Below are the code and all the weights of a small trained network. Each question names an input and a class and asks about switching units off, where a switched-off unit gives its printed mean instead of its output.

import numpy as np


def w(rows, s, z=0):
    codes = np.array(rows[::2]) - 128.0
    scale = np.full(codes.shape[1], s)
    scale[-1] = z or s
    return codes * scale


def f(y):
    return y / 2 * (1 + np.tanh(0.7978845608 * (y + 0.044715 * y**3)))


def log_softmax(a):
    a = a - a.max(-1, keepdims=True)
    return a - np.log(np.exp(a).sum(-1, keepdims=True))


def net(x, mask):
    res = np.array(x, float).reshape(1, 3) / 4 @ E
    y = f(res @ A[0][:, :-1].T + A[0][:, -1])
    res = res + np.where(mask, y, B[0][:, -1]) @ B[0][:, :-1]
    return log_softmax(res[-1] @ U[:, :-1].T + U[:, -1])


A, B = {}, {}
E = w([
[37,68,156,95,12,112,72,62,159],'x0',
[152,187,67,51,78,177,229,71,235],'x1',
[176,26,159,158,79,96,213,71,16],'x2',
],0.011)
A[0] = w([
[174,148,152,94,97,119,194,85,117,168],'N0',
[138,42,164,168,78,86,135,71,71,222],'N1',
[127,164,120,102,133,127,110,98,166,90],'N2',
[92,117,132,79,153,163,85,99,171,147],'N3',
[196,160,124,142,251,128,131,217,80,174],'N4',
[125,200,123,82,150,131,123,165,161,98],'N5',
[91,111,165,202,116,95,62,219,97,253],'N6',
[139,200,85,135,190,119,92,219,154,177],'N7',
[83,190,98,109,133,141,127,165,152,91],'N8',
],0.012,0.0026)
B[0] = w([
[144,221,64,192,105,165,167,31,172,183],'N0',
[89,89,132,160,92,121,159,75,59,233],'N1',
[97,126,114,111,119,106,104,117,142,157],'N2',
[83,163,166,90,172,116,60,166,130,168],'N3',
[226,132,170,210,139,245,181,143,116,252],'N4',
[82,79,102,138,67,85,145,114,66,182],'N5',
[141,87,193,237,174,172,209,150,85,220],'N6',
[125,112,170,140,126,77,150,157,45,215],'N7',
[122,60,128,114,98,101,90,129,119,174],'N8',
],0.011,0.021)
U = w([
[199,185,110,139,146,215,153,126,208,90],'0',
[65,95,130,147,81,101,129,100,68,203],'1',
[56,130,108,31,107,93,2,191,176,144],'2',
[197,110,203,171,167,199,126,251,98,11],'3',
],0.011,0.0012)

Each question gives the input, the list of numbers given to net, and the class t.
The units are the neurons (one row each of A and B). Each row of codes is followed by its name. A weight is (code - 128) times the scale printed after its matrix; where a second scale follows, it is the last column's (A, B and U).
mask holds one flag per neuron, in row order. A switched-off neuron (its flag False) gives its mean, the last column of its row in B, instead of its output. The means were averaged over made-up inputs and are rounded, as every weight is.
A unit's drop is (log p(t) with every unit on - log p(t) with that unit switched off) / (log p(t) with every unit on - log p(t) with every unit switched off).
The circuit of an input: a set's keep is (log p(t) with only the set's units on - log p(t) with every unit switched off) / (log p(t) with every unit on - log p(t) with every unit switched off). Starting from all 9 units, units are removed one at a time, each time the one whose removal leaves the highest keep (on an exact tie, the one counted first), for as long as the keep stays at least 0.8.
units of the circuit, in order: the units of the circuit, biggest drop first
most important unit: the unit with the biggest drop
top k neurons: the k neurons with the biggest drops, biggest first
drop of u: that unit's drop, to one decimal
input [3,5,2], class 0: units of the circuit, in order	(N7, N0)
input [-3,6,-5], class 1: most important unit	N5
input [-1,8,-2], class 1: top 2 neurons	(N4, N5)
input [1,-1,-6], class 1: top 3 neurons	(N4, N5, N7)
input [-3,3,0], class 0: top 2 neurons	(N6, N1)
input [0,-3,4], class 1: top 2 neurons	(N4, N1)
input [1,0,1], class 1: top 2 neurons	(N4, N6)
input [7,-6,-2], class 3: top 2 neurons	(N6, N5)
input [-8,4,3], class 0: top 2 neurons	(N0, N6)
input [4,8,1], class 0: top 2 neurons	(N0, N1)
input [1,4,0], class 0: top 2 neurons	(N1, N7)
input [8,-8,-2], class 3: top 3 neurons	(N6, N5, N0)
input [-2,6,-8], class 1: top 2 neurons	(N5, N7)
input [3,8,4], class 0: units of the circuit, in order	(N0)
input [-2,4,5], class 0: drop of N0	0.3
input [7,1,-3], class 2: drop of N7	0.0
input [-1,8,-5], class 2: drop of N1	0.2
input [0,6,-3], class 2: drop of N1	0.2
